Below is a small trained network, with its code and all its weights. Each question gives an input and a class and asks what happens when units are switched off, that is, made to give their printed mean instead of their output.

import numpy as np


def w(rows, s, z=0):
    codes = np.array(rows[::2]) - 128.0
    scale = np.full(codes.shape[1], s)
    scale[-1] = z or s
    return codes * scale


def f(y):
    return np.maximum(y, 0)


def log_softmax(a):
    a = a - a.max(-1, keepdims=True)
    return a - np.log(np.exp(a).sum(-1, keepdims=True))


def net(x, mask):
    res = np.array(x, float).reshape(1, 5) / 4 @ E
    y = f(res @ A[0][:, :-1].T + A[0][:, -1])
    res = res + np.where(mask, y, B[0][:, -1]) @ B[0][:, :-1]
    return log_softmax(res[-1] @ U[:, :-1].T + U[:, -1])


A, B = {}, {}
E = w([
[125,135,125,131,120,116],'x0',
[81,68,65,103,64,158],'x1',
[133,135,130,134,107,119],'x2',
[146,108,135,56,127,68],'x3',
[1,71,200,129,139,87],'x4',
],0.0085)
A[0] = w([
[162,180,74,116,122,175,64],'n0',
[74,177,92,215,152,187,211],'n1',
[107,130,97,95,198,160,169],'n2',
[53,112,173,170,100,26,54],'n3',
[100,147,132,213,172,195,140],'n4',
[176,162,82,111,82,69,122],'n5',
[110,54,158,149,130,112,37],'n6',
[61,66,224,105,96,101,50],'n7',
[139,111,131,2,162,112,117],'n8',
[219,173,72,126,82,113,127],'n9',
[75,51,207,176,124,124,30],'n10',
[104,78,78,124,50,144,168],'n11',
[148,163,71,102,141,121,148],'n12',
[115,58,67,107,98,137,92],'n13',
[83,92,193,174,137,83,20],'n14',
[132,115,92,47,159,65,114],'n15',
[166,116,160,18,139,74,122],'n16',
[174,153,190,126,170,67,130],'n17',
[95,49,34,82,72,126,124],'n18',
[181,130,132,159,64,170,199],'n19',
[64,89,184,144,115,100,2],'n20',
[170,149,216,173,185,103,158],'n21',
],0.0075,0.0018)
B[0] = w([
[192,78,114,144,102,99,211],'n0',
[162,134,172,79,55,118,225],'n1',
[156,106,206,26,132,3,155],'n2',
[180,90,120,135,144,152,231],'n3',
[82,151,136,87,6,155,208],'n4',
[158,101,136,156,124,83,200],'n5',
[169,106,103,160,152,109,177],'n6',
[176,99,112,151,121,150,250],'n7',
[170,160,132,133,66,120,205],'n8',
[183,84,125,145,189,133,254],'n9',
[123,47,112,175,137,95,221],'n10',
[88,208,143,100,234,143,226],'n11',
[191,65,164,159,141,106,191],'n12',
[73,165,121,113,155,171,204],'n13',
[175,114,99,201,155,134,202],'n14',
[135,147,103,145,23,123,198],'n15',
[98,159,63,149,52,159,219],'n16',
[66,209,66,106,148,215,215],'n17',
[54,176,90,85,179,146,251],'n18',
[156,99,156,131,170,86,208],'n19',
[176,110,87,176,133,105,208],'n20',
[76,215,82,123,130,174,233],'n21',
],0.006,0.005)
U = w([
[179,72,117,196,178,134,2],'0',
[90,196,94,132,178,170,88],'1',
[123,149,121,142,6,148,107],'2',
[136,128,153,128,141,138,231],'3',
[136,131,161,116,145,118,220],'4',
],0.011,0.0025)

Each question gives the input, the list of numbers given to net, and the class t.
The units are the neurons (one row each of A and B). Each row of codes is followed by its name. A weight is (code - 128) times the scale printed after its matrix; where a second scale follows, it is the last column's (A, B and U).
mask holds one flag per neuron, in row order. A switched-off neuron (its flag False) gives its mean, the last column of its row in B, instead of its output. The means were averaged over made-up inputs and are rounded, as every weight is.
A unit's drop is (log p(t) with every unit on - log p(t) with that unit switched off) / (log p(t) with every unit on - log p(t) with every unit switched off).
The circuit of an input: a set's keep is (log p(t) with only the set's units on - log p(t) with every unit switched off) / (log p(t) with every unit on - log p(t) with every unit switched off). Starting from the 12 units with the biggest drops (on a tie, the unit counted first), units are removed one at a time, each time the one whose removal leaves the highest keep (on an exact tie, the one counted first), for as long as the keep stays at least 0.8.
circuit, biggest first: the units of the circuit, biggest drop first
most important unit: the unit with the biggest drop
k most important neurons: the k neurons with the biggest drops, biggest first
drop when u is switched off: that unit's drop, to one decimal
input [3,7,-1,5,-4], class 1: circuit, biggest first => (n18 n11)
input [2,0,-6,-8,4], class 2: circuit, biggest first => (n4 n1)
input [3,6,1,0,4], class 1: circuit, biggest first => (n18 n11)
input [-6,-5,6,8,7], class 2: circuit, biggest first => (n16 n15)
input [-6,7,3,-3,-8], class 0: circuit, biggest first => (n9 n19)
input [7,-6,2,-3,7], class 0: circuit, biggest first => (n14 n10)
input [-2,6,4,6,-3], class 1: 3 most important neurons => (n18 n11 n13)
input [7,7,-6,7,-5], class 1: 3 most important neurons => (n18 n11 n13)
input [6,-3,7,7,0], class 2: circuit, biggest first => (n16 n15 n11)
input [6,-7,2,3,4], class 1: circuit, biggest first => (n17 n21)
input [3,1,0,-8,-1], class 2: most important neuron => (n4)
input [1,6,1,-4,2], class 1: 2 most important neurons => (n11 n18)
input [-5,-6,0,-7,2], class 2: 2 most important neurons => (n4 n1)
input [-2,4,6,6,-8], class 0: most important unit => n9
input [2,8,-3,4,2], class 1: 3 most important neurons => (n18 n11 n13)
input [-4,-8,4,5,5], class 1: 2 most important neurons => (n17 n21)
input [-1,-2,-3,7,-3], class 2: 2 most important neurons => (n16 n15)
input [-7,-5,-7,6,7], class 0: drop when n3 is switched off => 0.2
input [-2,-1,3,6,0], class 2: drop when n16 is switched off => 0.2
input [1,-4,7,-7,7], class 0: drop when n14 is switched off => 0.6
input [1,-5,-5,-8,4], class 2: drop when n18 is switched off => 0.1
